Here is a tiny trained network, its code and every weight. The questions are about switching its units off for an input and a class, where a switched-off unit gives its printed mean instead of its output.

import numpy as np


def w(rows, s, z=0):
    codes = np.array(rows[::2]) - 128.0
    scale = np.full(codes.shape[1], s)
    scale[-1] = z or s
    return codes * scale


def f(y):
    return y / 2 * (1 + np.tanh(0.7978845608 * (y + 0.044715 * y**3)))


def log_softmax(a):
    a = a - a.max(-1, keepdims=True)
    return a - np.log(np.exp(a).sum(-1, keepdims=True))


def net(x, mask):
    res = np.array(x, float).reshape(1, 4) / 4 @ E
    y = f(res @ A[0][:, :-1].T + A[0][:, -1])
    res = res + np.where(mask, y, B[0][:, -1]) @ B[0][:, :-1]
    return log_softmax(res[-1] @ U[:, :-1].T + U[:, -1])


A, B = {}, {}
E = w([
[232,30,134,69,128,195,40,100,255,173,91,178],'x0',
[198,199,201,107,38,125,194,58,108,123,198,180],'x1',
[78,18,230,131,149,75,88,192,123,226,213,163],'x2',
[33,188,230,57,169,121,109,83,107,156,39,158],'x3',
],0.0071)
A[0] = w([
[48,160,199,32,113,159,113,95,136,133,77,160,20],'n0',
[68,96,72,169,206,104,63,178,138,76,19,70,198],'n1',
[93,94,226,140,147,93,72,175,91,201,194,200,187],'n2',
[87,174,192,24,144,83,139,88,136,127,3,129,11],'n3',
[133,173,88,118,122,148,140,90,148,80,52,121,54],'n4',
[170,113,112,58,158,179,43,112,167,136,125,166,53],'n5',
[25,202,97,185,124,21,134,168,31,80,164,116,80],'n6',
[174,185,194,76,61,95,141,91,115,100,163,172,65],'n7',
[135,184,70,89,107,129,136,61,152,106,74,65,140],'n8',
[202,82,115,81,89,123,17,95,181,139,137,187,103],'n9',
[153,190,91,95,130,166,136,88,169,69,68,87,24],'n10',
[88,186,161,80,165,68,91,85,72,162,53,142,52],'n11',
[194,88,38,212,48,119,169,148,160,80,177,99,123],'n12',
[134,157,97,134,102,183,144,67,113,81,81,84,106],'n13',
[202,141,150,110,76,129,172,58,83,127,199,193,108],'n14',
[166,170,179,119,89,89,168,58,130,117,157,184,76],'n15',
[115,142,119,213,169,77,186,144,69,96,196,77,49],'n16',
[66,140,138,145,81,29,124,138,57,82,142,82,91],'n17',
],0.0059,0.0011)
B[0] = w([
[137,35,29,123,143,64,59,151,122,33,151,76,206],'n0',
[116,73,153,187,203,203,176,174,32,132,67,213,223],'n1',
[58,117,165,157,82,43,202,150,174,230,132,97,243],'n2',
[153,69,86,101,153,13,52,229,143,41,215,72,217],'n3',
[39,86,143,204,59,30,182,119,188,194,152,100,174],'n4',
[191,169,151,81,64,199,107,64,108,126,59,160,194],'n5',
[189,135,160,22,83,167,91,103,78,131,51,146,255],'n6',
[96,78,125,191,163,166,127,198,26,126,90,200,192],'n7',
[49,102,185,139,107,75,204,150,159,210,145,129,184],'n8',
[132,119,157,2,86,131,121,110,105,99,57,118,220],'n9',
[57,78,187,155,58,91,126,166,140,191,98,102,184],'n10',
[187,103,77,71,127,84,72,173,88,40,188,110,204],'n11',
[143,78,55,115,155,57,75,191,128,147,193,55,209],'n12',
[102,114,159,136,84,115,181,156,172,164,118,123,177],'n13',
[123,29,101,170,216,185,151,183,27,105,103,136,196],'n14',
[92,70,142,186,201,184,120,172,60,108,96,187,184],'n15',
[197,133,100,45,83,134,117,93,81,112,96,108,201],'n16',
[177,154,167,71,82,153,115,36,118,125,36,109,200],'n17',
],0.0056,0.0081)
U = w([
[195,136,143,33,50,174,99,74,131,112,43,131,99],'0',
[160,99,43,116,143,73,63,187,146,67,214,64,128],'1',
[43,118,178,175,48,81,184,137,178,211,130,112,113],'2',
[110,106,128,204,241,226,145,172,88,110,77,207,116],'3',
[146,167,136,137,154,145,139,103,166,117,135,151,223],'4',
[107,247,141,198,187,193,110,5,228,50,198,128,2],'5',
[112,255,127,209,167,175,62,9,198,85,200,155,5],'6',
],0.009,0.0076)

Each question gives the input, the list of numbers given to net, and the class t.
The units are the neurons (one row each of A and B). Each row of codes is followed by its name. A weight is (code - 128) times the scale printed after its matrix; where a second scale follows, it is the last column's (A, B and U).
mask holds one flag per neuron, in row order. A switched-off neuron (its flag False) gives its mean, the last column of its row in B, instead of its output. The means were averaged over made-up inputs and are rounded, as every weight is.
A unit's drop is (log p(t) with every unit on - log p(t) with that unit switched off) / (log p(t) with every unit on - log p(t) with every unit switched off).
The circuit of an input: a set's keep is (log p(t) with only the set's units on - log p(t) with every unit switched off) / (log p(t) with every unit on - log p(t) with every unit switched off). Starting from the 12 units with the biggest drops (on a tie, the unit counted first), units are removed one at a time, each time the one whose removal leaves the highest keep (on an exact tie, the one counted first), for as long as the keep stays at least 0.8.
units of the circuit, in order: the units of the circuit, biggest drop first
unit that matters most: the unit with the biggest drop
k most important neurons: the k neurons with the biggest drops, biggest first
drop of u: that unit's drop, to one decimal
input [-8,3,-8,-7], class 0: 4 most important neurons => n6, n16, n17, n2
input [7,-2,7,-7], class 0: 4 most important neurons => n9, n5, n3, n0
input [-2,-8,-1,0], class 3: most important neuron => n1
input [5,-1,6,-2], class 2: 2 most important neurons => n2, n6
input [2,-3,0,-3], class 4: 2 most important neurons => n3, n0
input [1,-5,-1,-4], class 3: 2 most important neurons => n1, n3
input [-6,7,-8,2], class 2: 4 most important neurons => n4, n8, n10, n13
input [0,8,5,8], class 1: units of the circuit, in order => n3, n0
input [3,2,-3,1], class 4: 4 most important neurons => n6, n2, n17, n16
input [8,-1,7,-7], class 0: 3 most important neurons => n9, n5, n3
input [-8,-7,1,8], class 0: 2 most important neurons => n6, n17
input [7,6,-1,8], class 1: 3 most important neurons => n3, n0, n6
input [-6,3,6,-6], class 0: units of the circuit, in order => n6, n17
input [-5,-4,7,-3], class 2: unit that matters most => n2
input [5,6,5,6], class 1: units of the circuit, in order => n0, n3
input [1,8,2,-1], class 3: drop of n1 => 0.0
input [2,1,-4,3], class 2: drop of n10 => 0.1
input [-2,0,-4,5], class 1: drop of n3 => 0.4
